Below are the code and all the weights of a small trained network. Each question names an input and a target symbol and asks about switching units off, where a switched-off unit gives its printed mean instead of its output.

import numpy as np


def w(rows, s, z=0):
    codes = np.array(rows[::2]) - 128.0
    scale = np.full(codes.shape[1], s)
    scale[-1] = z or s
    return codes * scale


def f(y):
    return y / 2 * (1 + np.tanh(0.7978845608 * (y + 0.044715 * y**3)))


def softmax(a):
    e = np.exp(a - a.max(-1, keepdims=True))
    return e / e.sum(-1, keepdims=True)


def log_softmax(a):
    a = a - a.max(-1, keepdims=True)
    return a - np.log(np.exp(a).sum(-1, keepdims=True))


def net(x, mask):
    ids = ['ΓΘΞΣαεζηλπτφψω'.index(c) for c in x.split()]
    T = len(ids)
    res = E[ids] + P[:T]
    u = 0
    for l in range(3):
        q, k, v = (res @ M[l].T for M in (Q, K, V))
        z = softmax(np.where(np.tri(T) > 0, q @ k.T / 2**0.5, -1e9)) @ v
        res = res + np.where(mask[u], z, O[l][:, -1]) @ O[l][:, :-1]
        u += 1
        y = f(res @ A[l][:, :-1].T + A[l][:, -1])
        res = res + np.where(mask[u : u + 4], y, B[l][:, -1]) @ B[l][:, :-1]
        u += 4
    return log_softmax(res[-1] @ U[:, :-1].T + U[:, -1])


Q, K, V, O, A, B = {}, {}, {}, {}, {}, {}
E = w([
[194,137,78,153],'Γ',
[108,236,51,165],'Θ',
[189,235,133,177],'Ξ',
[157,114,219,159],'Σ',
[172,155,135,64],'α',
[134,76,185,93],'ε',
[173,154,102,119],'ζ',
[79,116,58,164],'η',
[169,151,114,106],'λ',
[175,148,135,63],'π',
[96,119,23,71],'τ',
[164,75,194,153],'φ',
[7,147,159,196],'ψ',
[75,76,101,96],'ω',
],0.016)
P = w([
[254,78,13,208],'0',
[143,136,101,103],'1',
[143,136,108,115],'2',
[136,125,103,118],'3',
[145,120,110,120],'4',
[141,122,117,116],'5',
[132,127,118,112],'6',
[127,130,124,107],'7',
[130,121,124,115],'8',
[134,120,126,110],'9',
[119,127,131,101],'10',
[120,133,134,99],'11',
[121,134,134,96],'12',
],0.0079)
Q[0] = w([
[194,159,66,68],'0.h1',
[9,80,96,153],'0.h1',
],0.011)
K[0] = w([
[222,139,39,148],'0.h1',
[9,114,78,39],'0.h1',
],0.011)
V[0] = w([
[167,217,125,247],'0.h1',
[119,40,16,254],'0.h1',
],0.0033)
O[0] = w([
[254,155,142,228,253],'0.h1',
[68,133,179,236,169],'0.h1',
],0.0084,0.0037)
A[0] = w([
[141,80,246,113,254],'0.n1',
[123,148,34,72,224],'0.n2',
[94,3,129,71,141],'0.n3',
[128,127,218,133,132],'0.n4',
],0.011,0.0041)
B[0] = w([
[140,169,22,208,255],'0.n1',
[127,10,12,127,214],'0.n2',
[157,254,76,129,204],'0.n3',
[116,140,63,155,172],'0.n4',
],0.0093,0.004)
Q[1] = w([
[30,2,200,79],'1.h1',
[110,164,39,125],'1.h1',
],0.007)
K[1] = w([
[115,180,1,145],'1.h1',
[173,77,188,143],'1.h1',
],0.0055)
V[1] = w([
[140,195,181,96],'1.h1',
[107,198,3,159],'1.h1',
],0.0044)
O[1] = w([
[234,154,32,122,128],'1.h1',
[104,85,160,254,253],'1.h1',
],0.0061,0.0043)
A[1] = w([
[214,151,179,169,173],'1.n1',
[169,1,149,60,255],'1.n2',
[191,125,114,179,149],'1.n3',
[138,161,19,75,95],'1.n4',
],0.0089,0.0054)
B[1] = w([
[45,209,65,52,249],'1.n1',
[231,1,213,77,162],'1.n2',
[115,127,137,69,243],'1.n3',
[180,168,194,221,185],'1.n4',
],0.0074,0.011)
Q[2] = w([
[177,85,227,60],'2.h1',
[2,171,169,151],'2.h1',
],0.0093)
K[2] = w([
[234,1,255,157],'2.h1',
[141,167,169,138],'2.h1',
],0.008)
V[2] = w([
[254,186,170,117],'2.h1',
[166,55,147,58],'2.h1',
],0.0066)
O[2] = w([
[34,182,197,69,255],'2.h1',
[191,253,208,168,10],'2.h1',
],0.0053,0.0058)
A[2] = w([
[217,151,153,104,2],'2.n1',
[120,160,254,143,38],'2.n2',
[127,89,129,14,109],'2.n3',
[178,192,130,79,153],'2.n4',
],0.0087,0.0058)
B[2] = w([
[78,98,87,163,148],'2.n1',
[67,230,136,164,132],'2.n2',
[92,253,174,138,147],'2.n3',
[119,45,195,126,254],'2.n4',
],0.012,0.0066)
U = w([
[113,142,1,161,153],'Γ',
[190,237,89,200,146],'Θ',
[60,163,103,2,225],'Ξ',
[139,108,118,111,21],'Σ',
[102,151,178,178,19],'α',
[162,80,154,90,249],'ε',
[161,107,88,81,56],'ζ',
[69,20,92,95,72],'η',
[165,96,129,88,235],'λ',
[110,153,180,187,32],'π',
[206,65,70,120,77],'τ',
[144,109,104,110,53],'φ',
[44,82,145,178,60],'ψ',
[141,107,124,115,27],'ω',
],0.0085,0.0021)

Each question gives the input, a string of symbols that net reads in full, and the target symbol t.
The units are the heads (2 rows each of Q, K, V and O) and the neurons (one row each of A and B). Each row of codes is followed by its name. A weight is (code - 128) times the scale printed after its matrix; where a second scale follows, it is the last column's (O, A, B and U).
mask holds one flag per unit, layer by layer, with each layer's heads first. A switched-off unit (its flag False) gives its mean, the last column of its rows in O or B, instead of its output. The means were averaged over made-up inputs and are rounded, as every weight is.
A unit's drop is (log p(t) with every unit on - log p(t) with that unit switched off) / (log p(t) with every unit on - log p(t) with every unit switched off).
The circuit of an input: a set's keep is (log p(t) with only the set's units on - log p(t) with every unit switched off) / (log p(t) with every unit on - log p(t) with every unit switched off). Starting from the 12 units with the biggest drops (on a tie, the unit counted first), units are removed one at a time, each time the one whose removal leaves the highest keep (on an exact tie, the one counted first), for as long as the keep stays at least 0.8.
circuit, biggest first: the units of the circuit, biggest drop first
unit that matters most: the unit with the biggest drop
top k neurons: the k neurons with the biggest drops, biggest first
top k neurons in layer l: the k neurons of layer l with the biggest drops, biggest first
input τ τ Γ ζ ζ α ω Ξ Γ, target τ: top 4 neurons	(0.n2, 0.n1, 0.n3, 1.n2)
input Ξ π π ψ λ ε Ξ η, target η: unit that matters most	1.n1
input τ π Γ Ξ α, target τ: circuit, biggest first	(2.h1, 0.n2, 1.h1, 0.h1)
input Ξ λ Σ Ξ ε τ η Ξ ζ, target Ξ: top 3 neurons in layer 1	(1.n1, 1.n4, 1.n2)
input ζ ζ Ξ π α ψ ε Ξ Γ Ξ λ τ Σ, target Γ: circuit, biggest first	(0.n1, 0.n4)
input Ξ λ ε, target Γ: circuit, biggest first	(0.n1, 2.n4)
input τ Ξ Ξ τ ε λ λ, target τ: circuit, biggest first	(2.h1, 0.n2, 0.h1)
input Ξ Ξ ψ λ ψ λ π Γ, target Ξ: top 2 neurons	(1.n1, 0.n2)
input π ε Ξ λ Σ Ξ λ π α, target π: top 2 neurons in layer 0	(0.n3, 0.n1)
input ε ω φ Ξ ε ε π ε Ξ Ξ Ξ Ξ ω, target Θ: circuit, biggest first	(0.n3, 1.n4, 0.h1)
input Ξ Σ ψ ε η φ τ α Σ Ξ λ φ λ, target Ξ: top 4 neurons	(1.n1, 0.n2, 1.n4, 1.n2)
input λ ε ω Σ η, target η: top 2 neurons	(0.n1, 0.n2)
input Σ Ξ τ π Ξ Ξ π ζ φ ω, target Γ: top 4 neurons	(0.n3, 0.n2, 1.n2, 2.n4)
input π Ξ π, target π: top 2 neurons	(1.n2, 2.n2)
input Θ ε Ξ Θ Σ Ξ ζ Ξ ψ ε, target Θ: unit that matters most	0.n1
input Ξ π Ξ λ ζ Σ ε ε ε φ, target Γ: top 3 neurons	(0.n1, 1.n2, 2.n4)
input τ Ξ π Ξ Γ Γ ε ε ε Ξ τ α, target τ: top 2 neurons in layer 0	(0.n3, 0.n2)
input π α ε Ξ ε Ξ ε Ξ λ, target π: top 2 neurons in layer 0	(0.n3, 0.n1)
input Ξ λ Ξ Γ Θ α Σ λ Ξ, target Ξ: top 2 neurons	(1.n1, 0.n2)
input π λ ε, target Γ: circuit, biggest first	(0.n1)
input π Ξ τ λ ζ ε ε π Ξ φ ε Ξ ζ, target π: top 4 neurons	(1.n2, 0.n1, 2.n2, 0.n3)
input τ φ λ Ξ λ Ξ Ξ λ ε π, target τ: top 2 neurons	(0.n2, 0.n3)
input α ζ λ α, target α: top 4 neurons	(1.n2, 2.n2, 0.n1, 0.n3)
input ε τ ε Ξ τ Ξ ψ ε α π τ λ τ, target τ: top 3 neurons in layer 1	(1.n2, 1.n4, 1.n1)
input ε Ξ ψ π Ξ ε Ξ λ Ξ Ξ, target Ξ: top 2 neurons in layer 1	(1.n1, 1.n4)
input α τ τ ε ε Ξ π, target π: top 4 neurons	(1.n2, 2.n2, 0.n1, 0.n3)
input π π Ξ Ξ φ ε ζ Ξ α Ξ ζ τ α, target π: top neuron	(1.n2)
input Ξ ω η ε Ξ π φ Γ, target Ξ: top 3 neurons in layer 0	(0.n2, 0.n1, 0.n4)
input Θ ψ ε Ξ ε, target Θ: top 2 neurons in layer 1	(1.n4, 1.n1)
